Each row is followed by its group and then its class within the group.
4.1 -15.9 4.3 -10.0 -6.3 -0.6 -13.3 -8.6 -10.1 -1.1 6.4 -2.7 8.9 -5.3
 -2.7 -9.6 -10.1 24.0 7.7 7.1 2.6 0.8 -16.7 -22.7 12.9 6.0 -3.9 -11.9
 -15.7 -0.2 1.0 -15.9 -14.3 7.5 1.2 -2.9 -1.8 20.7 57.0 -25.7 19.0 13.3
 -21.7 -2.1 -3.2 -11.4 -6.7 2.0 -12.5 8.8 -3.9 19.1 -5.6 -16.8 5.6 -9.5
 -22.1 8.8 -15.0 7.9 1.3 7.7 -0.1 11.3 38.4 -8.7 -10.4 -16.3 -37.0 6.6
 -7.0 -13.7 -7.0 0.3 5.8 -2.2 -17.1 -7.5 -7.3 -5.7 17.8 19.8 13.8 28.3
 -6.8 6.8 -0.3 -0.5 12.7 1.4 -40.2 7.6 -4.7 0.0 -3.7 -1.5 -32.1 1.5
 -54.8 0.9 -14.3 -9.7 -6.1 15.5 -7.2 16.7 -4.8 5.9 -24.6 5.5 4.1 3.9 4.4
 -2.9 -11.2 17.2 5.4 -8.7 -7.9 3.2 1.7 -81.9 -1.4 -8.4 15.9 16.8 -12.9
 10.2 2.6 -1.8 8.5 10.6 4.1 7.0 -7.4 26.9 5.5 7.6 -5.9 1.2 -0.6 -5.5
 -37.1 13.4 -0.3 14.1 22.2 21.8 -2.2 11.5 10.1 -12.4 13.3 -3.8 -10.9
 -3.5 18.3 -33.5 38.4 7.4 -0.5 5.8 5.6 0.7 1.1 -0.2 1.3 12.1 -4.6 -15.6
 13.4 -9.3 -14.5 12.2 -19.0 22.0 -0.1 -20.8 4.3 12.0 -7.5 1.1 -0.4 25.6
 0.4 -10.8
N:W
-11.6 -12.3 0.8 7.4 -10.6 0.1 -0.3 -5.8 -6.2 -6.5 -10.3 -2.5 9.1 -3.5
 4.4 0.1 0.8 7.2 -19.5 8.1 13.0 -15.9 12.7 -6.2 6.8 15.5 20.4 -37.4 -2.4
 -7.9 1.8 11.1 -5.1 0.1 -8.6 20.5 -7.8 19.6 -26.4 -14.0 -18.3 1.3 -2.1
 -1.0 -6.1 2.5 -12.1 -11.3 -2.1 8.1 21.4 -1.1 5.8 5.6 -22.1 -12.4 18.8
 1.7 6.3 11.2 5.1 8.3 -3.8 5.8 7.6 -26.3 -1.6 3.7 -12.6 -8.8 -14.7 2.1
 -4.0 0.9 -11.0 15.7 -21.1 26.0 5.7 54.7 13.2 3.3 5.7 15.2 6.3 31.9 -2.2
 8.9 7.7 -14.3 4.4 -11.1 -10.1 2.4 7.3 1.6 -4.3 -4.3 -14.6 -2.1 2.3 -9.2
 6.1 11.8 0.2 4.8 -12.3 7.2 -13.5 -5.8 13.1 -19.0 -6.1 -7.1 -9.8 9.8 8.0
 -1.7 -4.4 2.6 1.1 -0.1 -3.0 -10.3 -5.8 -0.3 -14.2 -2.8 18.4 -14.5 -12.3
 -13.1 1.7 -6.7 -23.8 -18.4 12.9 9.8 -4.5 7.3 -13.6 -8.8 12.7 -2.3 -12.2
 11.9 21.4 4.9 -11.5 4.0 38.3 -3.0 19.1 -3.0 4.4 -32.0 -7.2 1.1 -4.4 4.5
 36.9 15.6 -4.5 2.0 -14.7 -6.3 -0.7 -5.7 -2.2 9.4 0.4 -6.1 -11.2 -12.4
 -25.9 1.4 -9.8 4.8 -6.7 25.5 8.8 -13.8 2.2 -13.1 7.0 -27.0
U:R
-5.7 10.7 6.3 17.0 -6.2 7.9 -6.8 -6.1 -1.4 -10.9 -14.1 -3.1 13.7 -2.8
 0.5 1.2 -3.4 29.1 8.7 5.1 30.3 5.0 -3.4 -25.0 9.5 58.4 14.9 -35.1 -12.5
 -11.9 -9.0 -5.1 -1.2 -0.4 -7.2 6.2 0.5 17.4 57.1 -6.8 -6.5 3.2 -4.8
 -23.5 -6.7 -4.2 -22.6 -2.4 -10.5 4.7 2.5 -4.2 -15.0 -7.3 -4.6 -10.7
 10.5 -4.2 -21.8 1.1 -4.3 -4.0 -0.2 13.8 26.7 12.5 -0.8 -20.2 -37.2 8.1
 -8.3 5.4 -6.1 6.3 7.2 -2.0 -26.1 26.1 -1.4 1.8 11.4 -3.2 10.9 14.6 3.7
 14.5 -8.4 29.7 6.8 -14.3 -25.1 -44.5 2.6 3.2 -13.0 4.4 -2.4 10.6 -49.5
 -8.4 10.7 -11.4 3.6 22.2 -14.0 20.3 -9.0 -5.5 -1.7 -9.1 -2.3 3.6 -0.5
 -2.4 15.1 24.0 11.7 15.8 0.1 13.7 1.6 18.5 1.8 -13.7 -13.1 8.5 -5.0 3.6
 -2.2 -1.8 -10.7 -8.3 -2.3 -1.6 -23.9 -13.8 -5.2 4.5 -10.3 10.3 -2.8 8.1
 -8.4 -5.8 0.5 -8.5 -16.4 12.1 4.2 1.7 -5.4 -22.4 26.8 -16.3 10.9 0.6
 -1.9 -27.4 -4.6 0.1 -9.3 44.2 4.5 1.5 -26.3 2.9 20.6 5.5 -9.9 -10.6 3.1
 -4.4 0.9 12.1 -15.0 5.9 -1.4 -1.5 -2.1 9.3 4.8 -2.4 -9.8 7.4 15.6 -14.6
P:T
-16.5 10.0 2.3 4.4 -19.3 -3.0 -11.0 -17.7 -13.4 -6.0 -7.0 -9.0 22.1
 -24.3 1.6 9.1 -4.0 26.7 -3.2 16.6 2.4 2.9 15.6 -25.9 12.5 56.2 16.0
 -55.4 -24.9 0.2 -39.7 1.3 -14.0 2.4 -4.4 -4.2 -5.2 46.0 71.7 9.1 -11.6
 -5.5 8.0 -21.0 -5.6 -2.4 -21.2 1.9 -16.0 12.9 2.7 -18.1 -4.6 -0.1 -13.7
 -1.4 15.4 -12.3 -26.2 2.8 -8.6 -18.2 4.3 1.4 30.5 15.6 -5.2 -10.3 -27.8
 6.4 -10.1 -5.0 -6.4 15.7 -4.9 6.7 -32.6 29.9 -3.3 2.5 13.6 3.3 10.6
 23.4 6.9 22.1 -12.9 41.4 5.2 -22.5 -38.7 -49.9 6.5 9.7 -12.1 -4.1 -5.6
 -2.4 -27.2 3.0 6.2 -10.8 -4.3 27.0 -15.5 18.6 -19.5 -12.9 -22.3 -16.2
 11.4 12.7 1.2 1.7 15.9 36.8 17.1 23.8 -1.3 -6.2 5.2 69.5 4.2 8.0 -16.1
 28.9 -45.5 -1.9 -25.5 7.9 -27.5 -11.6 5.1 -5.2 -12.1 -7.1 -0.8 0.3
 -13.8 15.8 -5.9 15.9 -16.9 17.4 20.0 -2.3 -15.7 17.8 2.9 -33.2 3.9
 -15.1 17.4 -10.1 11.1 -18.0 -6.7 -49.9 -11.9 -4.1 -7.7 67.1 11.8 -0.1
 -26.0 6.3 25.4 -11.1 4.3 -2.9 -7.7 -1.2 1.6 -7.0 -8.9 -8.8 -4.9 -0.4
 -8.0 -8.8 -14.1 2.1 -12.9 -3.8 11.2 -4.5
P:Q
21.4 -15.0 -4.8 -4.9 -11.6 3.5 -10.4 -13.4 -10.2 11.5 -1.2 7.1 6.7 -5.4
 -4.3 -6.6 -22.2 19.8 8.8 11.3 23.0 -7.3 1.4 -30.6 9.8 35.0 -6.7 -3.8
 12.2 1.6 -2.4 -27.0 -14.7 -1.2 -0.4 -21.0 -2.0 12.9 36.4 -29.8 18.6 4.6
 -19.6 -15.1 -11.2 -7.5 -13.2 -8.4 -9.2 7.7 -1.4 -4.3 -21.0 -21.3 2.5
 10.5 -10.3 -15.4 -15.2 13.9 -0.9 -5.0 4.1 4.9 34.0 -2.8 -46.4 -26.8
 -25.1 15.2 -2.2 -18.9 -13.4 0.1 -2.5 -13.6 -29.0 1.2 -10.9 4.5 8.1 33.5
 4.0 29.9 9.3 28.8 7.4 11.8 1.0 -8.2 -39.3 6.0 -3.1 0.5 -12.3 0.6 -4.7
 27.0 -38.1 -0.7 -1.7 -6.6 -20.6 15.4 -11.3 15.2 -7.4 28.7 -51.7 -1.9
 9.9 24.0 8.3 -9.3 -1.5 25.7 28.5 -6.3 1.5 9.4 2.6 -77.5 -12.2 7.6 -22.9
 23.1 -4.6 -0.9 -13.1 -7.7 -15.3 -21.1 6.2 -0.8 -3.1 23.9 11.1 14.7
 -13.5 1.5 -16.2 -3.5 -10.5 8.5 -3.7 22.3 31.6 32.9 7.3 -12.9 1.8 -13.0
 14.2 1.4 -19.4 -9.8 21.2 -26.6 32.9 -1.0 -3.3 46.8 4.5 17.8 -11.1 2.0
 9.4 11.1 0.8 -21.4 17.5 0.5 -11.4 1.8 -10.6 12.5 -4.8 -11.2 2.1 31.8
 -1.7 -12.1 5.5 16.2 -1.5 9.4
N:W
3.6 -1.5 6.4 9.2 -10.1 -5.1 -6.2 12.7 -4.1 -3.7 -2.7 2.9 -7.2 -17.6 2.0
 10.0 5.4 0.8 -23.7 10.5 8.6 -11.2 20.5 -15.8 -0.8 49.0 27.4 -24.3 4.7
 -8.3 -4.8 2.8 -10.1 5.0 -1.2 -1.7 -3.0 9.2 -30.4 -9.9 -26.3 7.1 7.5 8.2
 3.7 26.4 -25.5 -14.2 0.0 16.9 17.2 1.4 5.1 15.6 -37.9 -3.5 9.0 5.2 12.8
 17.9 0.0 -1.8 0.3 -15.2 11.7 -15.9 -6.1 -9.4 11.9 -0.8 -12.4 5.2 -0.5
 -1.3 -9.9 9.0 -9.8 26.0 0.2 -0.2 17.3 -20.7 -16.9 34.1 -2.0 22.7 -2.6
 3.7 5.2 -10.5 20.6 -5.1 3.3 -1.6 7.2 3.7 2.2 -8.7 4.0 15.0 10.1 3.7
 -1.6 -5.5 -1.0 5.5 -27.8 4.9 -20.2 -17.5 7.7 -1.1 2.9 -7.4 -5.1 15.3
 9.9 7.5 -0.7 1.5 6.6 88.4 -10.6 -7.5 -10.2 9.2 -21.9 5.2 9.0 -25.4 1.3
 2.5 -4.2 -2.9 -20.6 -17.6 6.9 -0.7 -15.3 5.3 -15.7 5.3 3.2 -0.3 2.2 2.3
 16.3 -1.6 -1.7 -24.1 -9.2 -13.4 37.8 -5.8 10.4 -30.0 34.1 9.7 -33.0
 -3.2 15.0 22.3 18.4 11.8 -18.4 -8.4 10.9 -6.1 0.8 17.0 -14.9 5.9 -2.0
 -10.3 -11.0 10.0 10.9 -7.0 0.4 15.4 -5.5 -8.9 4.9 -3.8 -6.4 -18.2
U:E
4.3 2.6 10.2 13.1 -1.1 14.0 -19.3 3.2 0.0 -1.0 -9.3 5.1 14.2 -24.7 5.9
 10.7 2.9 15.4 -20.6 2.5 20.3 -0.6 23.8 -19.4 8.6 56.4 37.4 -55.8 -17.6
 -12.3 -17.5 2.1 -6.0 -2.7 -2.9 5.3 -0.6 15.7 -37.8 -17.9 -29.8 -8.9 1.1
 4.1 -1.0 10.1 -21.9 -15.6 -10.3 47.6 23.6 -6.3 -0.2 1.8 -31.3 -18.5
 27.9 0.3 19.5 2.8 5.1 5.2 1.8 0.3 5.1 -21.6 -55.5 -0.2 17.4 2.0 -11.0
 4.4 -5.2 2.7 -7.6 10.6 -18.2 23.4 12.2 -6.9 5.7 10.9 -1.9 35.0 11.9
 34.4 -1.4 16.5 7.8 -18.1 17.9 -18.0 -0.4 3.4 3.7 11.6 -18.6 -9.6 -16.0
 23.6 8.0 -4.0 0.7 29.4 -0.9 -3.6 -20.7 12.1 -14.0 -3.7 -2.5 -1.5 -3.0
 -10.9 4.4 25.4 12.4 10.6 -12.0 0.5 11.5 65.2 -4.2 -11.5 1.7 2.1 -27.8
 -5.6 12.9 -15.0 -27.3 -8.8 -6.1 -8.2 -29.6 -43.7 13.4 10.4 -15.3 10.4
 -14.5 -3.6 26.3 -8.5 -10.2 9.6 36.2 0.2 -13.4 -20.8 -15.7 -7.2 24.3
 -11.2 15.3 -37.8 -25.2 5.2 -28.8 -2.2 23.8 23.3 7.4 4.2 -28.5 -8.4 9.1
 -1.1 0.7 12.1 -22.2 -4.5 -2.4 -9.2 -43.7 -14.2 17.6 0.6 -1.8 48.8 8.4
 2.7 1.4 -15.1 -3.0 -25.1
U:Y
-14.2 -13.8 -0.1 -4.4 2.2 -6.3 -3.3 -13.3 -5.5 5.6 3.3 -4.3 -6.9 0.1
 -4.5 -6.3 -24.6 39.6 16.4 5.5 1.5 7.2 6.0 -26.2 3.6 32.4 -0.5 17.0 -0.9
 -1.6 -6.6 -24.5 -14.7 2.0 6.4 -22.0 -3.5 8.3 48.9 -10.8 18.7 3.3 -14.0
 -23.0 -5.7 -20.7 -19.2 -6.5 -6.1 10.8 -9.8 -7.1 5.8 -20.2 16.5 9.8 4.0
 -7.3 -18.2 5.4 3.1 -8.7 4.9 2.3 26.7 -3.1 -9.9 -24.4 -16.6 11.9 -0.3
 -8.2 -0.7 -3.0 6.7 -12.0 -15.5 -8.0 -13.2 -2.9 5.6 10.0 1.8 24.6 2.7
 -3.9 0.4 5.3 -3.0 0.3 -41.2 9.9 4.9 -1.0 -10.2 -6.9 2.6 18.6 -33.5
 -11.6 -5.4 -4.7 -14.0 7.9 -15.3 3.2 -0.1 17.4 -38.7 7.0 1.0 28.8 16.6
 5.7 -2.2 7.2 14.2 -3.2 7.3 9.5 4.1 -78.3 -24.8 8.7 -36.8 17.6 3.4 9.0
 -14.0 8.8 -1.8 -12.4 9.9 9.5 4.5 30.9 8.0 4.0 2.3 -9.4 -11.1 5.6 -18.8
 11.2 3.3 17.0 8.3 28.7 10.8 -5.3 2.1 -3.8 -4.1 -10.8 -18.3 12.1 35.1
 -22.4 37.5 0.8 -19.1 29.2 7.5 13.9 -1.0 1.8 14.8 4.5 -9.7 -26.8 13.4
 2.3 -11.6 -0.6 7.8 17.6 7.6 -16.1 -3.1 20.0 -6.7 -3.3 -7.3 10.0 -0.5
 8.7
N:F
-6.3 -23.5 -9.5 -9.8 -6.2 -1.5 0.1 -8.1 -14.8 9.5 -1.1 11.1 41.4 12.7
 2.5 -7.0 -17.2 35.7 12.3 5.5 -2.1 5.7 0.0 -26.9 12.9 26.4 -10.3 1.7
 -7.9 -2.9 -7.1 -2.9 -10.8 9.8 2.6 -10.3 -12.2 13.9 72.8 -14.1 13.6 0.2
 -12.4 -6.9 -8.8 -16.0 -9.2 3.7 -7.6 2.9 -15.6 5.4 -13.7 -32.1 3.7 9.3
 -5.3 16.1 -19.6 2.9 -5.1 -7.3 8.1 8.1 43.4 5.1 -12.0 -17.1 -31.7 5.3
 -2.0 -16.0 9.5 4.6 5.8 8.4 -25.4 7.9 -11.3 -6.0 4.8 23.3 12.3 25.6 -1.9
 9.7 4.0 3.4 6.1 -4.5 -40.7 1.7 -11.7 6.4 -13.7 0.2 -8.8 4.7 -45.8 -2.5
 -7.6 -2.9 -40.1 18.4 -8.7 8.4 -14.9 6.5 -33.9 6.1 7.0 2.8 3.9 -6.0 2.6
 30.0 13.1 -0.8 5.0 2.5 -6.5 -70.8 -14.9 12.2 -1.4 11.5 4.0 3.3 -7.1 1.7
 7.4 -8.0 8.1 3.4 -4.8 19.8 4.3 1.4 -4.8 -0.5 -10.0 -2.0 -31.8 27.4 5.1
 15.0 5.1 20.6 7.4 -9.7 21.8 -19.6 2.5 -3.0 -14.7 -3.4 30.0 -20.9 45.0
 0.7 -9.0 25.0 4.5 13.1 -1.9 -11.5 20.0 3.6 -1.4 -13.4 28.2 -4.8 -7.4
 11.6 9.0 35.8 7.0 -33.2 2.4 7.4 -19.4 -2.4 -4.4 33.4 2.3 7.8
N:W
3.2 -6.5 6.0 3.6 6.5 8.9 -4.1 8.2 -9.4 5.2 -11.2 -0.2 -1.9 -9.3 7.8 8.6
 0.7 2.7 -21.8 8.5 7.2 -8.5 2.6 -23.8 -8.2 28.5 26.7 -17.9 -0.8 -9.6 7.3
 13.9 -1.6 -5.3 -3.8 5.3 -0.3 25.2 -53.5 -18.0 -38.7 -23.5 -16.6 9.2
 -4.7 7.9 -16.3 -24.9 -8.7 14.6 30.2 10.9 -0.6 17.7 -27.5 -22.7 24.5
 10.8 20.8 25.6 27.7 4.9 1.0 -5.1 26.8 -36.2 -15.4 -2.2 -15.3 -9.0 -11.5
 4.8 -4.2 1.0 -7.5 6.6 -9.0 14.2 6.9 0.3 17.4 -18.4 2.2 17.4 -1.3 42.4
 3.0 -13.5 10.7 38.3 39.7 21.6 -8.7 -2.1 0.6 11.3 -9.3 -20.7 -19.1 14.7
 3.4 2.5 12.8 4.8 -0.2 7.3 -26.8 27.1 3.4 -8.9 3.6 -16.1 -0.6 -3.4 -12.8
 13.7 -2.3 0.9 -1.8 4.0 2.1 30.7 -8.6 -16.4 9.4 -1.2 -12.8 -22.3 23.8
 -19.7 -14.4 12.3 8.3 16.3 -19.8 -13.8 13.8 21.2 -8.2 -2.5 -5.3 -9.9
 11.4 -8.1 -12.2 12.6 36.9 -0.2 -19.1 -1.7 -13.8 -14.9 31.4 -8.5 8.9
 -30.1 -11.5 11.8 -16.6 -4.5 40.6 -7.1 0.4 2.3 -18.9 -20.1 -7.2 10.0
 -4.2 25.9 -9.6 7.3 3.4 -10.6 -46.0 -11.1 -3.5 -10.0 -0.6 44.0 20.3 4.5
 -5.4 -9.2 9.2 -39.6
U:Y
